Below is a small trained network, with its code and all its weights. Each question gives an input and a class and asks what happens when units are switched off, that is, made to give their printed mean instead of their output.

import numpy as np


def w(rows, s, z=0):
    codes = np.array(rows[::2]) - 128.0
    scale = np.full(codes.shape[1], s)
    scale[-1] = z or s
    return codes * scale


def f(y):
    return y / 2 * (1 + np.tanh(0.7978845608 * (y + 0.044715 * y**3)))


def log_softmax(a):
    a = a - a.max(-1, keepdims=True)
    return a - np.log(np.exp(a).sum(-1, keepdims=True))


def net(x, mask):
    res = np.array(x, float).reshape(1, 3) / 4 @ E
    y = f(res @ A[0][:, :-1].T + A[0][:, -1])
    res = res + np.where(mask, y, B[0][:, -1]) @ B[0][:, :-1]
    return log_softmax(res[-1] @ U[:, :-1].T + U[:, -1])


A, B = {}, {}
E = w([
[125,126,130,124,127,127],'x0',
[142,188,112,112,22,225],'x1',
[132,129,1,53,119,126],'x2',
],0.016)
A[0] = w([
[124,90,171,144,206,88,255],'n1',
[162,110,87,115,139,102,70],'n2',
[167,136,58,69,73,189,61],'n3',
[122,73,7,65,220,53,124],'n4',
[133,132,227,186,35,244,220],'n5',
[70,117,80,107,134,192,52],'n6',
],0.019,0.0056)
B[0] = w([
[117,82,134,158,223,60,232],'n1',
[193,137,103,133,80,134,154],'n2',
[120,67,6,110,106,134,225],'n3',
[152,168,164,55,149,215,247],'n4',
[149,160,165,80,183,160,254],'n5',
[67,178,164,178,9,119,165],'n6',
],0.026,0.031)
U = w([
[118,74,137,137,197,62,254],'0',
[174,194,133,49,135,203,159],'1',
[115,106,45,101,53,140,104],'2',
[93,124,125,170,39,103,57],'3',
[129,142,105,187,11,47,67],'4',
],0.012,0.0064)

Each question gives the input, the list of numbers given to net, and the class t.
The units are the neurons (one row each of A and B). Each row of codes is followed by its name. A weight is (code - 128) times the scale printed after its matrix; where a second scale follows, it is the last column's (A, B and U).
mask holds one flag per neuron, in row order. A switched-off neuron (its flag False) gives its mean, the last column of its row in B, instead of its output. The means were averaged over made-up inputs and are rounded, as every weight is.
A unit's drop is (log p(t) with every unit on - log p(t) with that unit switched off) / (log p(t) with every unit on - log p(t) with every unit switched off).
The circuit of an input: a set's keep is (log p(t) with only the set's units on - log p(t) with every unit switched off) / (log p(t) with every unit on - log p(t) with every unit switched off). Starting from all 6 units, units are removed one at a time, each time the one whose removal leaves the highest keep (on an exact tie, the one counted first), for as long as the keep stays at least 0.8.
units of the circuit, in order: the units of the circuit, biggest drop first
top k neurons: the k neurons with the biggest drops, biggest first
drop of u: that unit's drop, to one decimal
input [-3,-6,-2], class 0: units of the circuit, in order => [n1]
input [3,-2,0], class 0: top 2 neurons => [n5 n4]
input [1,4,1], class 2: units of the circuit, in order => [n4 n3]
input [-6,1,8], class 2: top 2 neurons => [n3 n5]
input [7,0,-7], class 0: top 2 neurons => [n4 n1]
input [1,-5,0], class 0: top 2 neurons => [n1 n5]
input [4,1,6], class 2: top 2 neurons => [n3 n5]
input [7,-2,0], class 0: top 2 neurons => [n5 n4]
input [-6,-8,-2], class 0: drop of n1 => 7.8
input [7,8,7], class 2: drop of n3 => 0.3
input [5,-6,-1], class 0: drop of n4 => 0.0
input [7,2,8], class 2: drop of n3 => 1.2
